[-33 -56  -6  12  -7  22  72   4 -36 -22 -22 -12  80 -80 -24 -52 -12  40
 -45 114  20 -11  -4  10   3  20 -51  12  10 -71  23   8  29 -84 -14  -8]  3
[  8  11   3  17   3  -1 -23   6  13  15  -5   9 -13  -8 -21  -3   9  19
 -12  17  15 -16   0 -10  16  -4  21  -8  -8 -14   6   7   4  -3  14 -12]  1
[-15  -9 -14 -14   1   7  27   5   6 -19  20  -2  -1  20  28  -7  -6 -23
  13 -22 -12   0   3  -1 -21   7  -8  19   4  38 -22 -16 -17  10 -12  23]  7
[ -2 -10   4   8  -5   4  15  -2 -15   4 -10  -8  36 -63 -22 -23   3  29
 -25  44  14  -5   0   1  12   6 -16  -6  10 -36  25  15  13 -45 -12 -10]  2
[ 24  62   8  20  14  18 -46   2  21  13   7  10 -44  30 -10  19  23  -6
  10 -58  -3  16  -1 -21  10  -9  29 -20   8  60  -1  -9 -11  42  -6  15]  9
[-37 -66 -14 -29  -1 -18  26  11  11 -23  36  18 -46  70  42  -5  -7 -50
  30 -29 -31   3 -11  -3  -6  -6  43  38 -32  23 -72   2 -32  46  31  40]  3
[ 12  22  -1   7   8  -1 -32   9  25  11   9   5 -43  37   9  22   1 -10
  15 -37   0  -5   5 -13   9 -11  31  -5 -14  30  -4   2 -13  41  12  -5]  1
[ -7  16   7  26 -15  15 -17   9   6  -1   0   6 -17 -22 -43 -22  31  26
 -30  36  22   1 -21 -20  36   1  19 -12  18   0   3  19   0 -14   0   4]  7
[-35 -46  -2   7 -33 -10  14  25  -4 -23  -5  27  14 -15 -21 -51 -15  36
 -28  82  29 -45 -29 -26  60   1  25   8 -12 -57 -18  40 -12 -42  32  13]  1
[-19 -25  -5   7  -7  13  26   5  -4 -13  -5  -7   9  10  20  -4  -1  -5
  -2   0 -18  13  -1   3  -7   2  -1  16 -15   6  -9  -9   6  -2   6  18]  8
[-19 -31  -1  15 -16  -7  13  24  -2  -9   0  29  -5  -6 -16 -27  -1  19
 -18  50  13 -29 -20 -31  43  -3  30   4  -6 -32 -25  25 -11 -14  26  16]  5
[-10 -20  -5  -2 -10  -1  15  16  -4  -9   6   0   5  -7  -9 -17  -2  12
 -10  22   7 -19 -15 -20  27  -3  15   7  -1 -14 -18  22 -13 -16  12   6]  4
[ 21  44  12  16  -5   0 -55   8  16  27  11  21 -24  -6 -37  -2  20  21
 -11 -15  25 -23 -17 -23  45 -16  32 -25  -7   5  16  20  -6   5   9 -11]  1
[ 11  27   1  17  13  11   3   3  11  -4  -7  -7  12   3  19  16 -14  -1
   5 -18  -1 -16  22 -20 -16  -2 -22  -5   6  16  21 -12   7   6 -18 -11]  8
[ -9  -1   6   4 -14   6   1  11   2  -4  -3  25  14 -18 -13 -20   0  22
 -19  26  17 -34 -15 -19  31  -2   2  -3  -2 -29   6  19   1 -27  11  -4]  8
[ 15  39   3   7  14  23   2  -3  -3   9 -14 -18  19 -22   5  24   0   1
   4 -25   3   9  17  -2 -22   1 -37 -12  15  15  38 -21  21  -8 -34 -28]  8
[-11  -4 -10  -7  -4 -18 -29  29  32 -18  30  39 -66  74  15  -8  -4 -20
  22 -21  -7 -34 -20 -39  27 -19  65  11 -16  32 -57   5 -44  46  37  43]  11
[ -1  16   3  12   0  16   7   7  -2  -7 -12 -12   6 -19 -11  -9   3  20
 -15  33  11   1   1  -6  17   2   2  -6  13  -2   9   4  14 -21  -3  -5]  10
[-32 -59 -13  -7  -2   1  69   9 -18 -43 -11 -12  51 -22  29 -20 -21  11
 -10  49  -8  -7   1  11 -19  16 -36  30   1 -25 -22  -5   6 -41   6   7]  4
[-32 -64 -19 -36  -1  -5  65   9  -6 -43   6 -14  27   7  62   0 -29 -33
  23 -12 -36  21  16   0 -44   4 -22  37 -11  15 -35 -14  -9  -5  -2  29]  2
[-31 -37  -5  -1 -15  -8   5  17  13 -19   6  23 -45  57  23  -5  -2 -18
  17   0 -11  -8 -23 -14  21  -5  45  21 -24  -2 -43   6 -22  29  37  22]  8
[ -4   4  -1   7 -14   1 -20  13   7  15  13  12 -32  -7 -30 -22  17  14
 -13  15  17 -29 -18 -11  35  -7  35  -3   3  -3  -6  25 -13  -2   7  12]  7
[ 13  27   6  -2  -1   9 -37  -9  12  15  12   0 -38  32 -10  14  15 -11
  14 -45  -3  18  -7  10  19  -9  27  -6 -11  29   1  -5 -14  34   5  -8]  4
[-18 -27  -3  24 -20  -9  -9  16   5   8  11  26 -14  -4 -40 -40  35  31
 -40  64  28 -19 -27 -20  62  -1  51  -1 -12 -38 -10  31 -12 -18  30  12]  0
[-26 -40 -11 -14 -15  -2  32  12   3 -23   6   1 -25  48  41  -2  -2 -29
  17  -5 -28   8 -12   4  -2  -1  29  27 -24  17 -45  -7 -19  27  25  24]  10
[-21 -29  -5  13 -13  -7  -7  16   7   8   4  23 -27  -4 -34 -31  16  21
 -21  52  16 -19 -27 -18  55  -7  48   8 -16 -43 -21  32  -5 -13  35  14]  3
[ 10   4  -2  -6   1 -16 -23   6  28  15  13  14 -49  55  10  17   8 -26
  23 -34   4   4  -6   2  16  -9  47   4 -12  20 -13   0 -28  47  20  -4]  9
[  9  22   3   6  -2  -7 -12  10  12   2  -2  -2  -4  -5  -1   5   0  10
  -2   2  17 -17  -8 -16  14  -4   6  -9  10   5   9   7  -2 -10   4  -9]  10
[  1  15   1  16   1   8 -25  10  12  19  18  13 -34   3 -29 -10  24  13
  -6  13  13 -18 -18 -28  37 -10  31  -9  -4  -1   4   2  -7  13  -2  -3]  3
[  4  23  -3   0  25  17  24  -9   5 -11  -4 -30  24   3  41  36 -13 -28
  23 -56 -17  30  32  10 -59   6 -51   5   9  45  23 -40  12  11 -39 -14]  8
[ 21  32   3   1  11  -1 -12  -5  10  16   3  -8  -8   8  23  26  -4 -12
  22 -45  -3   5  15   3 -13  -4 -12  -9   3  30  26 -13   2  28 -18 -12]  9
[ -7 -13  -2  16 -15   1   9  13  -5  -5 -16   7  27 -38 -29 -32  -3  31
 -28  60  33 -39 -17  -9  22   0 -12  -1  16 -40  10  23   0 -51   2  -8]  7
[  7  -7  -7 -20 -25 -13 -59  18  24  25  43  42 -92  75 -12  -7  38 -30
  13 -38 -15   6 -36 -23  51 -25 106   5 -31  28 -36  17 -30  64  63  38]  11
[-16 -22  -4  13 -20 -21 -19  22  17 -10   3  30 -41  33 -10 -28  -4  16
  -6  53  20 -33 -30 -20  53  -6  53   5 -15 -32 -20  25 -27  13  41   7]  11
[-23 -45  -1   1 -14  -2  43  17 -19 -10  -5   8  30 -40 -13 -26  -3  17
 -18  63  12  -5  -8 -12  16   6  -6   9   0 -43   1  12   5 -36   4  -3]  5
[  3  10  -3  -1   4  19  27 -11 -10  -2 -16 -20  44 -41   9   7  -2   4
  -9  -3   5   9  11  16 -33  18 -57   2  26   7  28 -15  19 -28 -26 -17]  7
[ -2  -8   4   7  -5  12  16   3  -9  10  -7  -8  23 -39 -14 -10   1  14
 -12  28  16 -17   2  -3   6   2 -13  -4   6 -25  28   6  13 -29 -16 -17]  8
[ -5 -18  -2   0   1  10  32  -8 -15  -1   0 -16  36 -37   2  -6   3   2
 -10  19   2  15  10   9  -7   7 -27   1  -2 -15  15  -1  18 -27 -11 -10]  0
[ 26  30  10  21   1  10  10  -6  -6  13 -34 -25  42 -59 -10   8 -17  28
 -14  36  25 -16  18  -1   6   9 -35 -23  23 -23  48   7  28 -34 -15 -32]  10
[ 11  18   0 -11   7  -3  -6   6  17  -1  22   5 -21  22  13  17  -4 -15
  14 -53  -9 -13  -6  -6 -12  -7   7  -2   0  38 -18  -7 -19  27  -7   4]  6
[ 12  39   9  16  -3   3 -41   8  12  14  21  26 -50  32  -9  12  21  -7
   9 -51  -7  11 -17 -12  31 -12  39 -13 -13  37  -6  -5 -15  46  15  11]  5
[ -7  -7   7  30 -14  15  18  12 -16  15 -23  -5  43 -85 -68 -38  30  65
 -63 107  36 -26 -27 -15  54   7  -4 -14  27 -70  28  26  32 -71  -1 -16]  6
[-33 -53  -8   3 -14  -8  49   9 -14 -29  -5   6  38 -31  -2 -43 -19  21
 -25  62   3 -22 -15   3   8   9 -13  20  -7 -42 -23  22   7 -49  15  28]  6
[  7   4   6  13   9   7  18  -1  -9  -9 -23 -16  39 -30  -6   4 -13  18
  -6  30  11 -10  10  -7  -6   8 -33  -4  19 -19  25  -4  14 -24  -4 -27]  4
[ 19  26   0  -5  11 -10 -38   2  21  20  21   4 -50  35   4  20  12 -25
  27 -49  -4  13   1  -6   1  -9  37  -2  -9  40   0  -8 -15  50  13   3]  11
[-34 -51 -16   0  -8  -1  52  18  -7 -33 -13   8  26  -1  23 -29  -9  12
 -12  54   0  -1  -2   3  -2  11  -7  28   1 -20 -25  -5  -7 -26   1  25]  9
[ 20  38  14  -1   4   9 -33 -19   9  26   6   2 -22   0 -16  16  24  -4
   4 -42  -1  21  -9  16   3  -5   6 -14   0  19  22  -4   1  23  -9 -18]  6
[  6  27   3  -1  35  40  41 -17 -13  -9 -23 -46  51 -40  34  41  -7 -11
  11 -32 -18  19  43   7 -78  17 -86  -2  30  32  52 -54  46 -12 -53 -39]  8
[-19 -33  -5   3   6  -2  41   6 -11 -33 -26  -7  41 -19  23  -9 -28  10
  -7  30  -8 -18  12   0 -24   8 -32  16   7 -22  -2  -4   5 -33   3   4]  2
[ -2 -19  -8 -21   3  11  24  -3 -11  -1   4  -8   8 -17   8  -4   5 -16
   0   5  -7  15   7  17 -24   3 -11   9  -7   1   7   2   6  -8  -3  -3]  11
[  1  13  -8 -23   8  13  23  -9   1 -19  14  -7   9  27  53  22 -20 -45
  34 -78 -34  27  27  -4 -32  -2 -21   8 -10  57 -15 -18 -13  30 -17  23]  0
[ 26  23  15  25   6  -1 -26  -7  -7  30 -26  -8  28 -67 -42   7  15  33
 -22  40  32  10   2   1  15   1 -23 -28  25 -42  66  12  34 -37  -3 -44]  2
[ 14  21   0 -19  22   5   2  -1  17  -7  19  -5 -23  44  38  34 -22 -42
  40 -78 -25   7  22 -12 -29  -7  -2   5 -10  60 -13 -21 -13  53 -10   0]  3
[ -8 -29 -13 -28  14 -14  42   4  17 -35  11  -7 -10  64  78  27 -30 -54
  46 -59 -33  23  26  13 -54   3  -5  34 -17  52 -41 -28 -26  43   0  14]  9
[ 17  25   5 -13   5 -12 -48  -1  32  30  27   8 -71  48  -7  31  26 -25
  25 -59   0  16  -9  -5  11 -16  48  -6  -9  36  -4  -2 -20  58   5 -13]  6
[-14 -18  -2   0  12  29  50 -10 -22 -27 -33 -11  55 -30  21  -5 -22   0
   2  26 -13  20  13  10 -27  10 -59  12   7 -14   9 -19  25 -30 -17  -3]  3
[ 23  34  14  32  -1   5 -44   4  18  41   1  10 -34 -24 -68  -4  38  34
 -28  43  33 -19 -18 -10  53  -7  41 -27  13 -31  20  16   4  -2   5 -27]  6
[ -4   1  -6   5   3   2  27   6 -17  -8   3   6  28 -15  17  -1  -1   2
  -9 -15 -11  14   4   2 -19   7 -26   3  -1  15   4 -19  11  -4 -11   8]  5
[-45 -74 -21 -18   0 -10  66  13 -20 -48   0   6  25  25  52 -26 -24 -12
   6  21 -23   5   4   8 -24   5 -11  41 -26  -7 -43  -2  -5 -14  14  32]  0
[ -7  -4 -11 -18   9  15  47  -5 -12 -22   4 -15  33  -5  53  22 -14 -31
  14 -61 -36  37  27  21 -59   4 -50  15  -6  45   4 -31   7   8 -26  10]  5
[  2  11   5   8  -2  11 -24   1   1   7   6  11 -30   9 -17  -7  26   0
  -8   0  -2  15 -13   9  14  -6  25  -4 -10  10   6   7  -2  17  15   3]  11
[  1   8   7  12   7  21  23 -19 -19  -5 -24 -16  50 -39   1   3  -4   8
 -11   3   0  24  20  28 -16  13 -49  -8   3  -5  35 -12  27 -23 -14 -14]  0
[ 12  41   1   9   8  21 -14   6   5  16  16  -5 -14   2  -4  12  18  -3
   0 -40  -2  -2   5 -15  -1  -4   1 -10   4  34  19 -18   6  16 -25  -8]  8
[ -2   5   3   5  -4  12  28  -2 -22   0 -25 -24  51 -61  -5  -6  -2  27
 -28  28  10   1  15  21 -10   7 -46  -3   7 -16  35   5  38 -51 -21 -17]  10
[-18 -26  -7   4   9  15  68  -5 -31 -28 -12 -27  74 -56  17 -13  -5   2
 -16  33  -4  33  18  12 -34  16 -63   7  14 -11  16  -7  25 -48 -28   0]  0
[ -2   7   5  23   3   0 -13  14  15   5   0  12 -22  -6 -33 -12   4  29
 -14  59  27 -24 -12 -32  44  -2  25 -11   5 -34   5  12   1  -3   8 -22]  3
[  10    8    4   23   -8   14   32    9  -40   10  -35    6   89 -110
  -56  -41    6   65  -66   96   28   -2    0  -16   30   10  -35  -19
   31  -75   41   17   54  -93   -5  -15]  5
[  0  -7   2   0  -4   8  27  -5 -19   1 -18   2  40 -34   9   3  -8   6
  -4  13   2  19   4  10  -3   7 -38   0   0 -24  29  -3  19 -22  -4 -21]  5
[ 34  53  12  16  22  18  -7  -6  -9  26 -12  -5  27 -42 -14  29   5   2
   2 -16   7  24  26  -6 -10   3 -36 -29  29  10  49 -18  28   1 -24 -28]  5
[ 11  29   2  11   5  16 -24  -1   4   4   4   7 -24  24   3   8   6  -6
  11 -42 -17  -6  -6  -8  12 -10  16  -8  -9  34 -14  -2  -8  31  10  19]  4
[  3   1 -13 -15   9  -3   8   3  12  -8   6  -8  -7  36  48  24 -29 -34
  39 -55 -19  15  16  -5 -27  -2  -5  12 -14  37  -9 -21  -8  36   3   7]  1
[-42 -82 -16 -39   0  -7  83   9 -12 -46   3  -9  36  19  66  -5 -39 -36
  24   3 -31  16   9  17 -44  10 -23  46 -14  -6 -47 -14  -2 -13  10  21]  8
[ -2  -3  -6  11   1  18  15   3  -8  -1 -11  -8  13 -15  -3  -3  10  15
 -13  12  -3  -5   1   0   3   5  -7   4   0  -1   0  -3   4  -9  -2   1]  4
[-22 -47 -15  -6  -6  -6  42  14   3 -22   6  -6  -1  10  28  -9  -5 -18
  14  27  -8   2  -9  -9 -13   6   0  28   0  -4 -25  -3 -11   0  13  11]  7
[-31 -45  -3   5  -6   4  66  10 -15 -34 -30 -17  55 -54  -2 -28 -33  31
 -23  94  12 -23   0  -4   3  15 -36  13  17 -64   4  18  16 -60  -3  -9]  6
[ -9  -7 -11  -2   7  12  47   2  -9 -21 -19 -30  39 -28  31   2 -17   8
  -6  19  -3   5  21  12 -35  12 -43  12  13   5  10 -18  16 -31 -27  -5]  10
[-24 -15  -7  13   3  27  41   8 -13 -27 -15  -9  32 -32  -5 -21 -10  21
 -19  50   1   9  -2  -3   4  10 -27   9   7 -19  -1  -3  13 -36 -10   8]  3
[  0   4   7  28 -34  -4 -36  10   8  21  -5  19 -40   8 -39 -24  29  31
 -29  42  25 -15 -36 -11  73  -5  62 -10 -15 -27  -6  33  -9  -1  32   2]  10
[ 12  21   8  22  16  14  -9  -5   2  18 -18 -14  10 -27 -15  15   5  11
   2  17  21   5   9  -6  -3   6 -20 -13  21 -15  44 -14  24 -11 -16 -37]  8
[ 42  61  11  -9  -3  -6 -63  -7  24  51  31   4 -72  39   1  38  36 -23
  20 -82  -5  11   0  -4  20 -17  52 -22 -12  55   9   1 -14  65  -5 -16]  10
[-12 -36  -1  15  -3  -5  20   8  -6  -6  -5   0  22 -31 -28 -34   4  36
 -29  75  20 -28  -9   1  23   6   8  10  -5 -49  -5  14   7 -44  18  -7]  4
[  3  21   5  27   4  31  21   1 -19 -11 -26 -25  54 -63 -25  -9   3  38
 -32  31   9   0   1  -7   6  10 -40 -13  26  -9  29   2  26 -46 -13  -8]  4
